Below are the code and all the weights of a small trained network. Each question names an input and a target symbol and asks about switching units off, where a switched-off unit gives its printed mean instead of its output.

import numpy as np


def w(rows, s, z=0):
    codes = np.array(rows[::2]) - 128.0
    scale = np.full(codes.shape[1], s)
    scale[-1] = z or s
    return codes * scale


def f(y):
    return np.maximum(y, 0)


def softmax(a):
    e = np.exp(a - a.max(-1, keepdims=True))
    return e / e.sum(-1, keepdims=True)


def log_softmax(a):
    a = a - a.max(-1, keepdims=True)
    return a - np.log(np.exp(a).sum(-1, keepdims=True))


def net(x, mask):
    ids = ['αβγδεηθλξπτφ'.index(c) for c in x.split()]
    T = len(ids)
    res = E[ids] + P[:T]
    u = 0
    for l in range(2):
        r = res
        for j in range(2):
            rows = slice(2 * j, 2 * j + 2)
            q, k, v = (r @ M[l][rows].T for M in (Q, K, V))
            z = softmax(np.where(np.tri(T) > 0, q @ k.T / 2**0.5, -1e9)) @ v
            o = O[l][rows]
            res = res + np.where(mask[u + j], z, o[:, -1]) @ o[:, :-1]
        u += 2
        y = f(res @ A[l][:, :-1].T + A[l][:, -1])
        res = res + np.where(mask[u : u + 4], y, B[l][:, -1]) @ B[l][:, :-1]
        u += 4
    return log_softmax(res[-1] @ U[:, :-1].T + U[:, -1])


Q, K, V, O, A, B = {}, {}, {}, {}, {}, {}
E = w([
[91,66,65,206,113,145,20,130],'α',
[80,50,149,80,142,62,120,185],'β',
[154,117,104,143,85,144,125,82],'γ',
[161,148,91,165,82,125,173,48],'δ',
[127,117,137,133,102,118,137,112],'ε',
[111,107,147,195,58,41,147,111],'η',
[121,140,97,153,135,71,132,59],'θ',
[195,152,185,197,113,136,12,127],'λ',
[157,79,149,203,49,93,31,164],'ξ',
[149,236,152,120,112,137,159,54],'π',
[161,211,234,116,200,181,37,151],'τ',
[141,127,162,120,65,187,136,240],'φ',
],0.011)
P = w([
[226,52,96,93,115,151,167,95],'0',
[46,43,162,144,102,141,109,40],'1',
[120,147,41,72,142,62,57,111],'2',
[226,109,128,106,71,63,162,158],'3',
[52,108,188,181,66,166,133,79],'4',
[75,254,75,139,147,55,82,170],'5',
[209,209,103,99,28,77,162,197],'6',
[43,185,196,197,20,170,130,122],'7',
[95,128,2,124,197,25,115,104],'8',
],0.0093)
Q[0] = w([
[180,143,91,161,187,96,153,126],'0.h1',
[151,172,217,164,1,139,101,52],'0.h1',
[55,147,112,158,127,219,104,28],'0.h2',
[28,94,113,102,195,93,129,107],'0.h2',
],0.0085)
K[0] = w([
[120,59,125,205,143,124,96,83],'0.h1',
[109,225,93,181,95,115,106,207],'0.h1',
[49,70,146,170,132,255,126,41],'0.h2',
[46,94,98,96,197,106,160,128],'0.h2',
],0.0091)
V[0] = w([
[99,136,38,118,224,79,101,91],'0.h1',
[127,72,102,15,229,255,217,151],'0.h1',
[11,101,240,187,111,174,86,40],'0.h2',
[96,116,131,228,120,100,120,159],'0.h2',
],0.0071)
O[0] = w([
[56,167,58,22,213,95,66,99,115],'0.h1',
[141,39,139,137,253,195,214,154,2],'0.h1',
[59,105,215,160,192,31,69,143,177],'0.h2',
[113,115,201,67,56,126,111,97,161],'0.h2',
],0.0074,0.0072)
A[0] = w([
[182,105,140,65,98,142,236,235,130],'0.n1',
[106,174,83,57,172,106,158,140,188],'0.n2',
[255,165,158,136,77,135,194,90,139],'0.n3',
[82,103,175,27,53,178,126,215,254],'0.n4',
],0.0075,0.0043)
B[0] = w([
[113,115,82,98,198,87,155,252,185],'0.n1',
[171,140,72,126,82,145,95,100,171],'0.n2',
[180,81,219,151,177,30,142,121,255],'0.n3',
[135,162,134,254,143,131,128,80,253],'0.n4',
],0.0096,0.0055)
Q[1] = w([
[90,115,111,145,111,140,92,170],'1.h1',
[127,114,74,73,165,206,94,175],'1.h1',
[70,84,254,185,60,123,175,40],'1.h2',
[45,123,118,96,143,191,131,65],'1.h2',
],0.0092)
K[1] = w([
[165,162,139,77,125,115,145,136],'1.h1',
[122,93,168,68,142,145,148,103],'1.h1',
[150,248,140,148,116,130,131,167],'1.h2',
[135,152,137,107,195,151,152,79],'1.h2',
],0.011)
V[1] = w([
[68,246,84,200,153,83,139,141],'1.h1',
[123,65,98,195,186,77,52,94],'1.h1',
[202,255,248,41,252,187,34,128],'1.h2',
[62,157,128,62,156,64,254,8],'1.h2',
],0.0064)
O[1] = w([
[103,136,166,53,215,162,110,118,215],'1.h1',
[169,229,82,80,114,146,87,163,255],'1.h1',
[254,78,115,152,209,113,38,107,53],'1.h2',
[129,186,118,145,109,13,245,6,41],'1.h2',
],0.0093,0.0076)
A[1] = w([
[2,149,128,140,62,137,125,147,126],'1.n1',
[151,174,87,107,85,84,103,69,179],'1.n2',
[85,189,173,140,114,121,63,118,85],'1.n3',
[99,135,61,96,136,167,123,206,2],'1.n4',
],0.01,0.0047)
B[1] = w([
[187,171,117,49,199,171,164,92,233],'1.n1',
[52,107,147,166,155,199,121,132,207],'1.n2',
[145,60,97,82,75,100,175,118,250],'1.n3',
[104,159,176,89,110,68,117,2,158],'1.n4',
],0.0085,0.02)
U = w([
[152,205,11,98,82,169,74,167,246],'α',
[76,166,104,70,184,1,95,124,169],'β',
[161,71,69,98,107,98,144,137,62],'γ',
[188,86,139,107,98,103,188,61,3],'δ',
[139,72,87,112,126,116,149,145,117],'ε',
[46,156,254,177,68,49,100,77,103],'η',
[136,83,116,165,116,161,148,78,173],'θ',
[198,160,185,139,158,98,50,60,38],'λ',
[110,92,132,117,18,100,89,169,81],'ξ',
[196,119,143,132,166,100,147,58,60],'π',
[136,73,193,134,180,253,131,145,143],'τ',
[106,118,174,95,183,94,128,188,100],'φ',
],0.0071,0.0045)

Each question gives the input, a string of symbols that net reads in full, and the target symbol t.
The units are the heads (2 rows each of Q, K, V and O) and the neurons (one row each of A and B). Each row of codes is followed by its name. A weight is (code - 128) times the scale printed after its matrix; where a second scale follows, it is the last column's (O, A, B and U).
mask holds one flag per unit, layer by layer, with each layer's heads first. A switched-off unit (its flag False) gives its mean, the last column of its rows in O or B, instead of its output. The means were averaged over made-up inputs and are rounded, as every weight is.
A unit's drop is (log p(t) with every unit on - log p(t) with that unit switched off) / (log p(t) with every unit on - log p(t) with every unit switched off).
The circuit of an input: a set's keep is (log p(t) with only the set's units on - log p(t) with every unit switched off) / (log p(t) with every unit on - log p(t) with every unit switched off). Starting from all 12 units, units are removed one at a time, each time the one whose removal leaves the highest keep (on an exact tie, the one counted first), for as long as the keep stays at least 0.8.
units of the circuit, in order: the units of the circuit, biggest drop first
top k neurons: the k neurons with the biggest drops, biggest first
heads that matter: for each layer, one digit per head in row order, 1 if its drop is at least 0.15 and else 0, layers parted by /
input π η θ α, target α: heads that matter	01 / 00
input α ξ λ π, target λ: heads that matter	10 / 01
input ξ ε δ φ γ, target τ: units of the circuit, in order	[1.h2, 0.h1]
input τ λ π τ β η τ, target η: units of the circuit, in order	[1.n1, 0.n4]
input δ δ α η φ α α π β, target α: heads that matter	01 / 00
input θ γ ε δ π η π, target η: units of the circuit, in order	[0.n3, 1.n1]
input ε τ φ ε π, target τ: heads that matter	11 / 11
input λ λ π π ξ η τ λ, target λ: units of the circuit, in order	[1.h2]
input β γ η, target α: units of the circuit, in order	[0.n3, 0.h2]
input τ π θ λ η, target ξ: units of the circuit, in order	[1.h2, 1.n1]
input λ δ η φ δ, target τ: top 4 neurons	[0.n1, 0.n4, 1.n1, 1.n4]
input β λ η δ, target η: units of the circuit, in order	[0.n3, 1.n1, 1.h2]
input η θ φ δ λ, target τ: top 2 neurons	[0.n3, 0.n4]
input γ γ α η φ λ λ δ, target ξ: units of the circuit, in order	[1.h2, 1.n1, 1.n3, 0.h1]
input ξ φ θ δ α λ ξ τ, target λ: heads that matter	00 / 11
input γ α θ λ, target λ: units of the circuit, in order	[1.h2, 0.n3]
input β α θ, target α: top neuron	[0.n2]
input η α α ε, target α: heads that matter	11 / 10
input π η π λ α, target η: heads that matter	01 / 01
input α φ π β β, target η: heads that matter	00 / 01
input γ π β, target α: heads that matter	01 / 10
input η π φ φ, target φ: units of the circuit, in order	[0.n1, 0.n3, 0.h1]
input γ θ τ ε π η τ, target η: top neuron	[1.n1]
input θ γ α θ η ξ η, target η: units of the circuit, in order	[0.n3, 0.h1, 1.n2]
input η β π λ α, target η: top 4 neurons	[0.n3, 1.n1, 0.n1, 1.n2]
